m =
-0.19	0.04	-0.20	-0.10	-0.13	-0.12	0.06	-0.07	-0.07	-0.14	-0.03	0.05	0.01	-0.17	-0.03	-0.21
-0.21	-0.06	-0.22	0.01	-0.14	-0.11	-0.03	-0.07	-0.07	0.05	-0.08	-0.03	-0.07	-0.14	-0.07	-0.24
-0.05	-0.26	-0.05	-0.05	-0.06	-0.13	0.10	-0.07	-0.07	0.19	-0.14	0.09	-0.21	-0.16	-0.15	-0.06
Counting starts at 0.
The entry just right of the largest entry: -0.14
Find the entry in row 0 and column 0.
A: -0.19
The entry at row 0, column 2 is -0.20
Find the entry at row 1, column 2.
A: -0.22
Find the entry in row 2 and column 0.
A: -0.05
Find the entry just right of the smallest entry.
A: -0.05
The entry in the bottom-right corner is -0.06
Find the bottom entry of the column that holds the largest entry.
A: 0.19
The entry just right of -0.11 is -0.03
Find the entry directly above the smallest entry.
A: -0.06
The entry directly above the largest entry is 0.05
The entry in the top-right corner -> -0.21
The entry directly above -0.11 -> -0.12
The entry at row 0, column 1 -> 0.04
Find the entry in row 1 and column 0.
A: -0.21

data =
1.972  4.189  3.011  -3.322  0.052
-3.063  -0.419  -4.819  -0.909  -2.030
-4.252  0.304  -4.875  -2.358  -2.136
1.041  -1.463  -0.930  -0.213  -3.215
-3.540  -0.732  -3.167  -0.861  1.590
0.248  7.391  2.929  -3.535  2.313
-3.970  1.168  -2.884  0.625  0.199
2.744  4.097  -0.658  -3.402  -2.574
1.104  0.064  -5.199  -0.472  -3.786
-0.483  0.025  -1.904  -5.908  -1.347
-3.637  0.584  -0.639  -1.874  2.268
0.455  4.561  0.036  0.282  -0.664
0.764  -1.661  -2.409  0.058  0.910
-2.328  -2.140  -3.756  -0.700  0.435
-1.417  5.555  -1.075  -0.903  -2.030
-3.733  -0.315  2.408  2.481  -1.346
The first entry in reading order -> 1.972
The entry just left of -1.904?
A: 0.025
The maximum -> 7.391
The second largest entry is 5.555
The largest entry in the first row -> 4.189
The entry just right of 0.058?
A: 0.910
The entry directly below the smallest entry?
A: -1.874
The 2nd smallest entry?
A: -5.199
The bottom entry of the column that holds the smallest entry?
A: 2.481
The entry directly below -3.402: -0.472
The last entry, reading row by row?
A: -1.346
The third entry, reading row by row is 3.011
The entry just right of 0.025?
A: -1.904
The entry just right of -2.358 is -2.136
The minimum -> -5.908
The entry in the bottom-left corner?
A: -3.733
The last entry in the row that holds the largest entry?
A: 2.313
The entry just right of -1.075?
A: -0.903
The second entry on the diagonal from the top-right corner is -0.909
The third entry on the main diagonal is -4.875
The entry just right of -3.733 -> -0.315
The first entry on the diagonal from the top-right corner?
A: 0.052
The last entry in the row that holds the smallest entry: -1.347
The entry directly above 0.455?
A: -3.637
The entry directly below -0.419?
A: 0.304
The top entry of the column that holds the smallest entry: -3.322
The entry directly below 0.910?
A: 0.435
The first entry of the smallest entry's row is -0.483
The entry directly above 0.036 -> -0.639
The entry directly above -4.875: -4.819

-2.682  -0.348  3.325  -1.569  1.844  -3.487  -0.991  -1.810  -4.463  1.916  -3.682  2.136
5.315  -1.135  -2.026  2.494  -0.504  -3.113  -1.553  3.530  2.307  -3.220  1.080  -1.029
0.618  0.524  -2.804  -1.559  1.708  -3.732  -1.091  -0.735  0.284  3.391  -0.890  0.624
0.361  2.707  0.185  -3.438  -0.191  -3.538  0.839  1.633  -4.164  -3.718  -0.166  2.237
-4.018  -4.509  -2.090  1.547  -0.884  2.154  4.610  -7.234  -2.418  -1.804  -2.099  -1.323
-0.319  -1.146  2.252  -1.636  -3.627  0.803  5.195  -6.463  -2.319  0.570  -1.921  2.026
-0.714  3.645  -0.152  1.046  -4.152  -1.490  3.364  -1.684  -0.683  -3.280  0.964  -1.424
-4.371  0.265  -1.541  3.788  -0.272  -1.051  0.644  -0.088  -3.669  0.388  -3.155  1.714
-0.572  -0.834  -2.268  1.524  2.609  0.699  2.188  -4.634  -0.022  -0.343  4.655  -3.986
-2.986  -2.023  -0.145  -2.217  -0.008  1.499  0.934  2.097  2.165  -1.895  -2.439  -1.892
Read off the first entry on the main diagonal.
Answer: -2.682
Read off the entry directly below -7.234.
Answer: -6.463
Read off the bottom entry of the column that holds the largest entry.
Answer: -2.986
Read off the smallest entry in the last column.
Answer: -3.986
The entry just right of -4.463: 1.916
Read off the entry directly below -4.509.
Answer: -1.146
Read off the entry in the top-right corner.
Answer: 2.136
Read off the last entry, reading row by row.
Answer: -1.892
The entry just right of -1.804: -2.099
Read off the entry just left of 0.803.
Answer: -3.627
The fourth entry in reading order: -1.569
Read off the 3rd entry on the diagonal from the top-right corner.
Answer: 3.391
The entry just left of the smallest entry: 4.610
Read off the entry directly below 0.624.
Answer: 2.237
Read off the entry just right of -2.682.
Answer: -0.348
The smallest entry in the first row -> -4.463
The bottom entry of the column that holds the smallest entry is 2.097
The entry directly above -3.155: 0.964
The entry directly above the smallest entry -> 1.633
The 2nd entry on the main diagonal: -1.135
The entry just left of 3.530: -1.553
Read off the 5th entry in reading order.
Answer: 1.844
Read off the first entry in the row that holds the smallest entry.
Answer: -4.018
Read off the entry just left of -3.155.
Answer: 0.388
Read off the largest entry in the first row.
Answer: 3.325
The smallest entry in the first column -> -4.371
The 2nd entry on the diagonal from the top-right corner is 1.080
The entry just left of -1.636 -> 2.252
The largest entry in the last row -> 2.165
The entry just left of 1.708 is -1.559
